Below is a small trained network, with its code and all its weights. Each question gives an input and a class and asks what happens when units are switched off, that is, made to give their printed mean instead of their output.

import numpy as np


def w(rows, s, z=0):
    codes = np.array(rows[::2]) - 128.0
    scale = np.full(codes.shape[1], s)
    scale[-1] = z or s
    return codes * scale


def norm(h):
    return h / np.sqrt((h * h).mean(-1, keepdims=True) + 1e-5)


def f(y):
    return y / 2 * (1 + np.tanh(0.7978845608 * (y + 0.044715 * y**3)))


def log_softmax(a):
    a = a - a.max(-1, keepdims=True)
    return a - np.log(np.exp(a).sum(-1, keepdims=True))


def net(x, mask):
    res = np.array(x, float).reshape(1, 8) / 4 @ E
    u = 0
    for l in range(3):
        y = f(norm(res) @ A[l][:, :-1].T + A[l][:, -1])
        res = res + np.where(mask[u : u + 3], y, B[l][:, -1]) @ B[l][:, :-1]
        u += 3
    return log_softmax(norm(res)[-1] @ U[:, :-1].T + U[:, -1])


A, B = {}, {}
E = w([
[136,117,122,128,146],'x0',
[147,51,173,215,130],'x1',
[147,124,124,115,157],'x2',
[158,114,105,110,141],'x3',
[233,192,175,156,110],'x4',
[136,122,135,125,137],'x5',
[10,218,210,139,96],'x6',
[115,157,130,155,157],'x7',
],0.012)
A[0] = w([
[14,198,235,130,162,10],'L0N0',
[130,255,16,33,140,128],'L0N1',
[53,249,128,93,48,3],'L0N2',
],0.009,0.0041)
B[0] = w([
[144,123,177,116,129,254],'L0N0',
[170,8,134,172,59,251],'L0N1',
[113,127,199,121,153,233],'L0N2',
],0.016,0.0052)
A[1] = w([
[176,254,183,87,54,148],'L1N0',
[80,155,147,95,117,3],'L1N1',
[59,212,199,52,201,102],'L1N2',
],0.01,0.0061)
B[1] = w([
[97,217,102,39,106,253],'L1N0',
[125,27,109,44,154,114],'L1N1',
[73,252,166,92,171,219],'L1N2',
],0.013,0.0049)
A[2] = w([
[209,153,234,67,108,189],'L2N0',
[9,42,120,69,149,1],'L2N1',
[147,87,62,99,25,220],'L2N2',
],0.012,0.0059)
B[2] = w([
[50,138,82,207,108,255],'L2N0',
[91,153,11,253,135,164],'L2N1',
[218,154,138,165,197,227],'L2N2',
],0.014,0.0096)
U = w([
[116,161,21,132,72,162],'0',
[124,7,201,142,37,147],'1',
[157,124,151,115,98,193],'2',
[168,107,221,2,168,253],'3',
[147,134,140,133,116,111],'4',
[142,117,154,145,125,102],'5',
[147,103,196,138,117,50],'6',
[150,150,126,154,129,2],'7',
],0.0087,0.0051)

Each question gives the input, the list of numbers given to net, and the class t.
The units are the neurons (one row each of A and B). Each row of codes is followed by its name. A weight is (code - 128) times the scale printed after its matrix; where a second scale follows, it is the last column's (A, B and U).
mask holds one flag per neuron, layer by layer. A switched-off neuron (its flag False) gives its mean, the last column of its row in B, instead of its output. The means were averaged over made-up inputs and are rounded, as every weight is.
A unit's drop is (log p(t) with every unit on - log p(t) with that unit switched off) / (log p(t) with every unit on - log p(t) with every unit switched off).
most important unit: the unit with the biggest drop
k most important neurons: the k neurons with the biggest drops, biggest first
k most important neurons of layer l: the k neurons of layer l with the biggest drops, biggest first
drop when u is switched off: that unit's drop, to one decimal
input [1,1,-1,5,-3,-4,7,5], class 3: most important unit : L1N2
input [-6,-8,7,5,-5,2,8,4], class 1: 3 most important neurons : L0N1, L2N2, L0N2
input [-8,-1,3,8,8,0,3,2], class 0: 2 most important neurons of layer 1 : L1N0, L1N2
input [4,3,1,-5,-2,3,8,-1], class 3: 2 most important neurons : L0N1, L1N2
input [-5,-8,-7,4,2,0,6,1], class 1: 2 most important neurons : L0N1, L0N2
input [-8,-8,-3,7,7,1,2,4], class 1: 2 most important neurons : L0N1, L0N2
input [4,8,-4,1,8,-5,7,-3], class 0: 3 most important neurons : L2N0, L0N1, L1N0
input [5,4,-2,-8,-8,8,-1,4], class 0: 2 most important neurons : L2N1, L0N1
input [0,4,7,-7,-2,-3,-8,3], class 3: 3 most important neurons : L2N0, L2N1, L0N1
input [-4,-4,1,3,2,-4,-4,4], class 1: 2 most important neurons : L0N1, L1N0
input [-4,-8,2,-7,0,4,1,-6], class 1: 2 most important neurons : L0N1, L0N2
input [1,2,-2,1,8,-7,2,4], class 0: 2 most important neurons of layer 2 : L2N0, L2N2
input [4,0,-1,-7,6,1,7,7], class 3: 2 most important neurons of layer 1 : L1N2, L1N0
input [-3,-8,7,-5,3,-2,-4,-6], class 1: drop when L0N1 is switched off : 0.9
input [-7,-7,0,2,-1,3,0,-4], class 1: drop when L2N2 is switched off : -0.1
input [-3,-7,-6,-2,0,0,-5,-6], class 1: drop when L1N0 is switched off : 0.1
input [-3,-7,-4,-6,-2,0,-6,6], class 1: drop when L0N2 is switched off : 0.0
